Below is a small trained network, with its code and all its weights. Each question gives an input and a class and asks what happens when units are switched off, that is, made to give their printed mean instead of their output.

import numpy as np


def w(rows, s, z=0):
    codes = np.array(rows[::2]) - 128.0
    scale = np.full(codes.shape[1], s)
    scale[-1] = z or s
    return codes * scale


def f(y):
    return np.maximum(y, 0)


def log_softmax(a):
    a = a - a.max(-1, keepdims=True)
    return a - np.log(np.exp(a).sum(-1, keepdims=True))


def net(x, mask):
    res = np.array(x, float).reshape(1, 7) / 4 @ E
    y = f(res @ A[0][:, :-1].T + A[0][:, -1])
    res = res + np.where(mask, y, B[0][:, -1]) @ B[0][:, :-1]
    return log_softmax(res[-1] @ U[:, :-1].T + U[:, -1])


A, B = {}, {}
E = w([
[123,123,115,127],'x0',
[151,182,196,99],'x1',
[27,2,216,80],'x2',
[17,232,116,200],'x3',
[135,170,157,93],'x4',
[96,190,98,38],'x5',
[107,110,77,125],'x6',
],0.0064)
A[0] = w([
[186,143,197,106,196],'N0',
[106,193,136,150,162],'N1',
[116,118,79,89,107],'N2',
[187,124,103,195,77],'N3',
[40,28,169,127,44],'N4',
[18,154,138,178,97],'N5',
[188,148,125,178,51],'N6',
[205,172,135,133,88],'N7',
[65,49,102,73,72],'N8',
[85,140,145,137,92],'N9',
[116,103,150,96,45],'N10',
[169,86,87,102,103],'N11',
[102,172,143,163,18],'N12',
[238,125,128,46,89],'N13',
[201,76,154,119,27],'N14',
[156,164,196,179,209],'N15',
[140,251,91,97,110],'N16',
[194,94,107,68,153],'N17',
[104,160,126,129,120],'N18',
[173,131,95,171,85],'N19',
[85,35,204,122,44],'N20',
[142,204,163,47,204],'N21',
[25,111,111,126,47],'N22',
[102,171,124,62,171],'N23',
[163,87,105,65,94],'N24',
[136,97,109,152,206],'N25',
[152,160,189,128,181],'N26',
[121,151,75,43,113],'N27',
[184,158,86,166,60],'N28',
[152,187,78,120,3],'N29',
[218,179,66,115,110],'N30',
[106,146,82,27,135],'N31',
],0.011,0.0035)
B[0] = w([
[120,96,50,131,221],'N0',
[184,132,98,166,203],'N1',
[119,110,121,181,155],'N2',
[126,76,169,92,178],'N3',
[112,120,213,128,253],'N4',
[255,159,98,130,224],'N5',
[60,127,199,77,168],'N6',
[79,129,174,97,188],'N7',
[155,189,148,128,213],'N8',
[231,163,135,136,160],'N9',
[153,202,169,101,160],'N10',
[244,153,112,132,183],'N11',
[154,193,102,144,160],'N12',
[128,192,84,142,234],'N13',
[144,167,117,136,197],'N14',
[167,24,70,129,209],'N15',
[93,101,187,175,241],'N16',
[180,196,114,213,221],'N17',
[180,147,124,144,161],'N18',
[65,106,169,122,169],'N19',
[77,181,154,120,252],'N20',
[121,63,84,162,233],'N21',
[153,162,148,114,189],'N22',
[147,56,106,189,193],'N23',
[211,222,100,141,195],'N24',
[124,87,71,206,183],'N25',
[108,114,56,160,195],'N26',
[56,53,130,103,181],'N27',
[55,156,237,47,183],'N28',
[117,163,161,96,171],'N29',
[54,109,226,98,224],'N30',
[108,21,124,131,193],'N31',
],0.0054,0.0069)
U = w([
[103,171,225,18,80],'0',
[254,225,50,150,125],'1',
[154,33,104,116,251],'2',
[167,100,90,135,226],'3',
[166,114,70,149,106],'4',
[158,172,93,91,192],'5',
[144,143,90,103,116],'6',
],0.0082,0.0025)

Each question gives the input, the list of numbers given to net, and the class t.
The units are the neurons (one row each of A and B). Each row of codes is followed by its name. A weight is (code - 128) times the scale printed after its matrix; where a second scale follows, it is the last column's (A, B and U).
mask holds one flag per neuron, in row order. A switched-off neuron (its flag False) gives its mean, the last column of its row in B, instead of its output. The means were averaged over made-up inputs and are rounded, as every weight is.
A unit's drop is (log p(t) with every unit on - log p(t) with that unit switched off) / (log p(t) with every unit on - log p(t) with every unit switched off).
The circuit of an input: a set's keep is (log p(t) with only the set's units on - log p(t) with every unit switched off) / (log p(t) with every unit on - log p(t) with every unit switched off). Starting from the 12 units with the biggest drops (on a tie, the unit counted first), units are removed one at a time, each time the one whose removal leaves the highest keep (on an exact tie, the one counted first), for as long as the keep stays at least 0.8.
units of the circuit, in order: the units of the circuit, biggest drop first
unit that matters most: the unit with the biggest drop
top k neurons: the k neurons with the biggest drops, biggest first
drop of u: that unit's drop, to one decimal
input [1,6,-2,-8,-7,4,2], class 1: units of the circuit, in order : N17, N24
input [-7,3,-8,0,-6,7,-4], class 0: units of the circuit, in order : N30, N28
input [3,-3,6,-1,1,-1,-2], class 0: units of the circuit, in order : N4, N20, N15
input [0,0,-3,-4,4,7,3], class 2: units of the circuit, in order : N31, N27
input [4,0,3,5,3,3,2], class 1: units of the circuit, in order : N5, N30
input [-3,5,6,-4,8,2,0], class 3: units of the circuit, in order : N21, N0, N30
input [5,-5,-6,-4,1,7,2], class 2: units of the circuit, in order : N31, N27
input [0,-6,7,1,2,2,-3], class 0: unit that matters most : N4
input [0,6,-8,-6,3,-2,-5], class 0: top 2 neurons : N30, N28
input [0,1,-7,7,-2,-7,2], class 0: top 2 neurons : N28, N6
input [8,5,-8,-7,2,-1,2], class 0: top 2 neurons : N30, N28
input [7,2,0,-1,-3,8,0], class 2: top 2 neurons : N31, N27
input [-5,5,-6,-3,6,-3,-4], class 0: drop of N28 : 0.3
input [-7,6,6,2,4,8,8], class 2: drop of N5 : 0.0
input [2,7,6,8,3,-2,6], class 1: drop of N30 : 0.1
input [-2,-1,-5,-2,1,7,5], class 2: unit that matters most : N31
input [5,7,-7,-5,-1,-3,1], class 0: drop of N30 : 0.3
